Below is a small trained network, with its code and all its weights. Each question gives an input and a class and asks what happens when units are switched off, that is, made to give their printed mean instead of their output.

import numpy as np


def w(rows, s, z=0):
    codes = np.array(rows[::2]) - 128.0
    scale = np.full(codes.shape[1], s)
    scale[-1] = z or s
    return codes * scale


def f(y):
    return y / 2 * (1 + np.tanh(0.7978845608 * (y + 0.044715 * y**3)))


def log_softmax(a):
    a = a - a.max(-1, keepdims=True)
    return a - np.log(np.exp(a).sum(-1, keepdims=True))


def net(x, mask):
    res = np.array(x, float).reshape(1, 5) / 4 @ E
    y = f(res @ A[0][:, :-1].T + A[0][:, -1])
    res = res + np.where(mask, y, B[0][:, -1]) @ B[0][:, :-1]
    return log_softmax(res[-1] @ U[:, :-1].T + U[:, -1])


A, B = {}, {}
E = w([
[188,75,111,221,100,142,118,111,54,143,128,195],'x0',
[109,89,221,183,103,115,110,75,74,95,189,12],'x1',
[195,190,124,43,152,152,130,131,6,80,112,109],'x2',
[95,198,208,113,48,2,134,117,109,134,111,193],'x3',
[71,191,36,187,48,121,145,190,111,143,107,72],'x4',
],0.0077)
A[0] = w([
[122,135,87,122,125,138,128,136,148,130,125,185,74],'neuron 1',
[96,184,45,150,87,119,128,148,129,135,116,90,151],'neuron 2',
[140,144,66,58,150,129,140,147,182,141,105,233,53],'neuron 3',
[116,77,227,158,122,108,133,106,98,121,147,17,44],'neuron 4',
[132,107,140,154,116,111,127,122,179,128,119,137,27],'neuron 5',
[141,87,92,138,156,175,147,129,159,125,128,109,64],'neuron 6',
[115,150,103,159,112,123,132,137,110,137,121,108,13],'neuron 7',
[162,89,112,198,114,134,134,122,68,135,124,217,87],'neuron 8',
[147,93,168,80,163,134,121,110,170,125,131,170,220],'neuron 9',
[111,148,136,91,136,124,130,128,193,122,127,101,52],'neuron 10',
[106,173,192,121,88,38,133,131,123,132,123,193,35],'neuron 11',
[150,88,191,99,175,131,127,107,135,130,132,169,2],'neuron 12',
[96,174,143,24,147,114,137,136,196,128,126,65,73],'neuron 13',
[85,92,144,186,118,109,131,136,243,152,137,163,42],'neuron 14',
[143,95,91,124,176,187,118,138,146,125,132,80,56],'neuron 15',
[158,186,117,32,143,140,131,142,6,125,117,125,33],'neuron 16',
],0.02,0.0077)
B[0] = w([
[118,179,101,152,125,140,84,136,118,113,143,113,168],'neuron 1',
[129,138,167,110,116,106,213,206,138,148,122,116,216],'neuron 2',
[124,239,128,153,148,144,76,127,148,137,134,126,237],'neuron 3',
[128,229,122,160,157,139,86,141,152,142,128,136,238],'neuron 4',
[116,111,78,151,80,124,94,98,143,47,124,129,148],'neuron 5',
[126,122,126,49,120,145,110,94,114,131,125,134,174],'neuron 6',
[112,122,25,128,9,149,76,166,117,42,159,133,145],'neuron 7',
[131,54,137,181,152,130,78,162,77,164,127,148,206],'neuron 8',
[128,127,172,108,128,102,219,202,138,157,117,112,214],'neuron 9',
[125,84,98,167,131,138,87,137,93,125,129,139,163],'neuron 10',
[127,113,123,6,118,169,116,85,105,161,128,135,240],'neuron 11',
[106,124,64,134,26,127,158,184,110,80,139,106,180],'neuron 12',
[136,56,118,181,132,136,74,150,69,149,130,155,220],'neuron 13',
[149,97,140,171,135,96,166,51,177,69,129,111,212],'neuron 14',
[123,114,132,42,97,138,117,71,116,148,127,146,190],'neuron 15',
[132,93,133,172,131,97,156,53,195,73,129,114,252],'neuron 16',
],0.025,0.02)
U = w([
[148,98,130,139,130,99,138,81,158,99,150,106,143],'0',
[127,196,119,130,140,142,89,147,131,162,159,120,103],'1',
[124,112,125,36,106,155,118,100,103,168,152,130,119],'2',
[137,67,114,159,132,128,92,160,67,167,151,144,142],'3',
[115,127,104,107,82,114,175,200,111,137,159,98,114],'4',
[145,132,254,104,236,99,202,145,118,223,106,110,249],'5',
[94,123,107,100,239,132,177,131,68,112,92,98,92],'6',
],0.0099,0.012)

Each question gives the input, the list of numbers given to net, and the class t.
The units are the neurons (one row each of A and B). Each row of codes is followed by its name. A weight is (code - 128) times the scale printed after its matrix; where a second scale follows, it is the last column's (A, B and U).
mask holds one flag per neuron, in row order. A switched-off neuron (its flag False) gives its mean, the last column of its row in B, instead of its output. The means were averaged over made-up inputs and are rounded, as every weight is.
A unit's drop is (log p(t) with every unit on - log p(t) with that unit switched off) / (log p(t) with every unit on - log p(t) with every unit switched off).
most important unit: the unit with the biggest drop
k most important neurons: the k neurons with the biggest drops, biggest first
drop of u: that unit's drop, to one decimal
input [-6,-4,-3,-2,-7], class 4: most important unit -> neuron 9
input [7,5,0,-4,-2], class 3: 2 most important neurons -> [neuron 8; neuron 3]
input [6,-6,-2,6,-8], class 4: 4 most important neurons -> [neuron 12; neuron 9; neuron 4; neuron 13]
input [4,-3,-2,-4,-3], class 2: 3 most important neurons -> [neuron 2; neuron 13; neuron 6]
input [4,-4,0,-5,6], class 4: 4 most important neurons -> [neuron 2; neuron 11; neuron 4; neuron 13]
input [-8,2,7,4,8], class 3: 3 most important neurons -> [neuron 13; neuron 14; neuron 9]
input [4,-5,3,-1,-5], class 1: 3 most important neurons -> [neuron 3; neuron 2; neuron 12]
input [3,-1,0,-7,8], class 4: 3 most important neurons -> [neuron 2; neuron 11; neuron 7]
input [4,4,0,5,-3], class 2: 4 most important neurons -> [neuron 11; neuron 3; neuron 2; neuron 13]
input [-8,-5,1,-3,8], class 3: 3 most important neurons -> [neuron 13; neuron 10; neuron 9]
input [-5,5,3,5,-2], class 1: 3 most important neurons -> [neuron 4; neuron 8; neuron 15]
input [5,-4,-4,-2,-4], class 3: 3 most important neurons -> [neuron 8; neuron 16; neuron 4]
input [-3,-5,-2,6,-6], class 2: 2 most important neurons -> [neuron 11; neuron 4]
input [-5,8,-3,4,7], class 1: most important unit -> neuron 4
input [3,-6,6,-1,0], class 0: 3 most important neurons -> [neuron 16; neuron 4; neuron 11]
input [8,7,-2,8,-1], class 2: 3 most important neurons -> [neuron 11; neuron 3; neuron 13]
input [-6,-2,-2,2,-2], class 3: drop of neuron 13 -> 1.0
input [-3,7,3,-7,-8], class 4: drop of neuron 1 -> 0.1
input [-5,0,2,3,5], class 3: drop of neuron 13 -> 2.0
input [-3,2,-1,-4,-3], class 2: most important unit -> neuron 2
input [2,0,2,-5,7], class 4: drop of neuron 11 -> 1.9
